Here is a tiny trained network, its code and every weight. The questions are about switching its units off for an input and a class, where a switched-off unit gives its printed mean instead of its output.

import numpy as np


def w(rows, s, z=0):
    codes = np.array(rows[::2]) - 128.0
    scale = np.full(codes.shape[1], s)
    scale[-1] = z or s
    return codes * scale


def f(y):
    return y / 2 * (1 + np.tanh(0.7978845608 * (y + 0.044715 * y**3)))


def log_softmax(a):
    a = a - a.max(-1, keepdims=True)
    return a - np.log(np.exp(a).sum(-1, keepdims=True))


def net(x, mask):
    res = np.array(x, float).reshape(1, 3) / 4 @ E
    y = f(res @ A[0][:, :-1].T + A[0][:, -1])
    res = res + np.where(mask, y, B[0][:, -1]) @ B[0][:, :-1]
    return log_softmax(res[-1] @ U[:, :-1].T + U[:, -1])


A, B = {}, {}
E = w([
[201,106,2,49,210],'x0',
[212,231,65,182,33],'x1',
[254,141,249,64,182],'x2',
],0.0066)
A[0] = w([
[156,179,121,176,124,55],'n1',
[80,123,72,146,118,255],'n2',
[85,55,161,119,183,60],'n3',
[167,78,53,104,166,127],'n4',
[184,129,181,92,148,71],'n5',
[206,133,189,108,137,34],'n6',
[197,118,117,165,63,63],'n7',
[66,112,82,131,96,68],'n8',
[137,78,138,158,138,56],'n9',
[48,88,136,69,213,101],'n10',
[187,98,68,110,185,69],'n11',
[134,157,80,112,193,54],'n12',
[195,204,76,124,70,88],'n13',
[92,140,205,191,106,123],'n14',
[246,135,202,120,164,193],'n15',
[84,142,179,165,120,63],'n16',
[49,120,75,131,104,47],'n17',
[111,139,209,158,99,60],'n18',
[79,121,52,162,124,82],'n19',
[122,165,137,140,169,17],'n20',
[150,116,69,96,170,145],'n21',
[104,122,179,121,48,111],'n22',
],0.013,0.0064)
B[0] = w([
[196,117,112,132,177,146],'n1',
[33,96,148,151,71,229],'n2',
[218,134,113,188,146,185],'n3',
[139,158,139,66,91,199],'n4',
[104,113,101,139,192,173],'n5',
[122,119,83,123,243,172],'n6',
[196,136,110,154,176,159],'n7',
[127,117,110,118,224,171],'n8',
[154,140,124,131,159,121],'n9',
[197,118,123,194,112,214],'n10',
[167,161,119,42,134,182],'n11',
[167,146,124,74,161,151],'n12',
[231,118,136,180,128,207],'n13',
[144,156,142,65,88,199],'n14',
[22,91,133,162,119,244],'n15',
[175,150,106,80,139,158],'n16',
[137,124,102,116,253,177],'n17',
[157,163,114,59,158,173],'n18',
[96,113,110,135,217,190],'n19',
[171,126,103,114,187,114],'n20',
[123,175,157,90,102,189],'n21',
[150,153,129,84,114,172],'n22',
],0.031,0.011)
U = w([
[41,103,103,122,227,76],'0',
[152,210,154,1,99,108],'1',
[251,124,136,239,116,33],'2',
[25,111,194,167,11,255],'3',
],0.0094,0.004)

Each question gives the input, the list of numbers given to net, and the class t.
The units are the neurons (one row each of A and B). Each row of codes is followed by its name. A weight is (code - 128) times the scale printed after its matrix; where a second scale follows, it is the last column's (A, B and U).
mask holds one flag per neuron, in row order. A switched-off neuron (its flag False) gives its mean, the last column of its row in B, instead of its output. The means were averaged over made-up inputs and are rounded, as every weight is.
A unit's drop is (log p(t) with every unit on - log p(t) with that unit switched off) / (log p(t) with every unit on - log p(t) with every unit switched off).
The circuit of an input: a set's keep is (log p(t) with only the set's units on - log p(t) with every unit switched off) / (log p(t) with every unit on - log p(t) with every unit switched off). Starting from the 12 units with the biggest drops (on a tie, the unit counted first), units are removed one at a time, each time the one whose removal leaves the highest keep (on an exact tie, the one counted first), for as long as the keep stays at least 0.8.
circuit, biggest first: the units of the circuit, biggest drop first
top k neurons: the k neurons with the biggest drops, biggest first
drop when u is switched off: that unit's drop, to one decimal
input [3,-7,6], class 2: top 2 neurons	(n10, n3)
input [4,3,5], class 0: circuit, biggest first	(n15)
input [-7,3,7], class 0: top 2 neurons	(n15, n6)
input [-4,1,-2], class 1: top 2 neurons	(n15, n14)
input [8,2,8], class 0: top 2 neurons	(n15, n6)
input [5,-6,4], class 2: top 3 neurons	(n10, n3, n14)
input [0,-4,-2], class 2: top 2 neurons	(n15, n10)
input [7,7,-1], class 1: top 4 neurons	(n11, n4, n10, n21)
input [6,1,7], class 0: top 3 neurons	(n15, n6, n5)
input [-3,2,3], class 3: top 3 neurons	(n17, n19, n8)
input [8,-7,-3], class 1: top 2 neurons	(n4, n11)
input [-1,2,-3], class 3: drop when n5 is switched off	0.1
input [-5,-1,-3], class 1: drop when n15 is switched off	0.2
input [-8,7,-1], class 1: circuit, biggest first	(n14)
input [1,-2,-1], class 3: drop when n22 is switched off	0.0
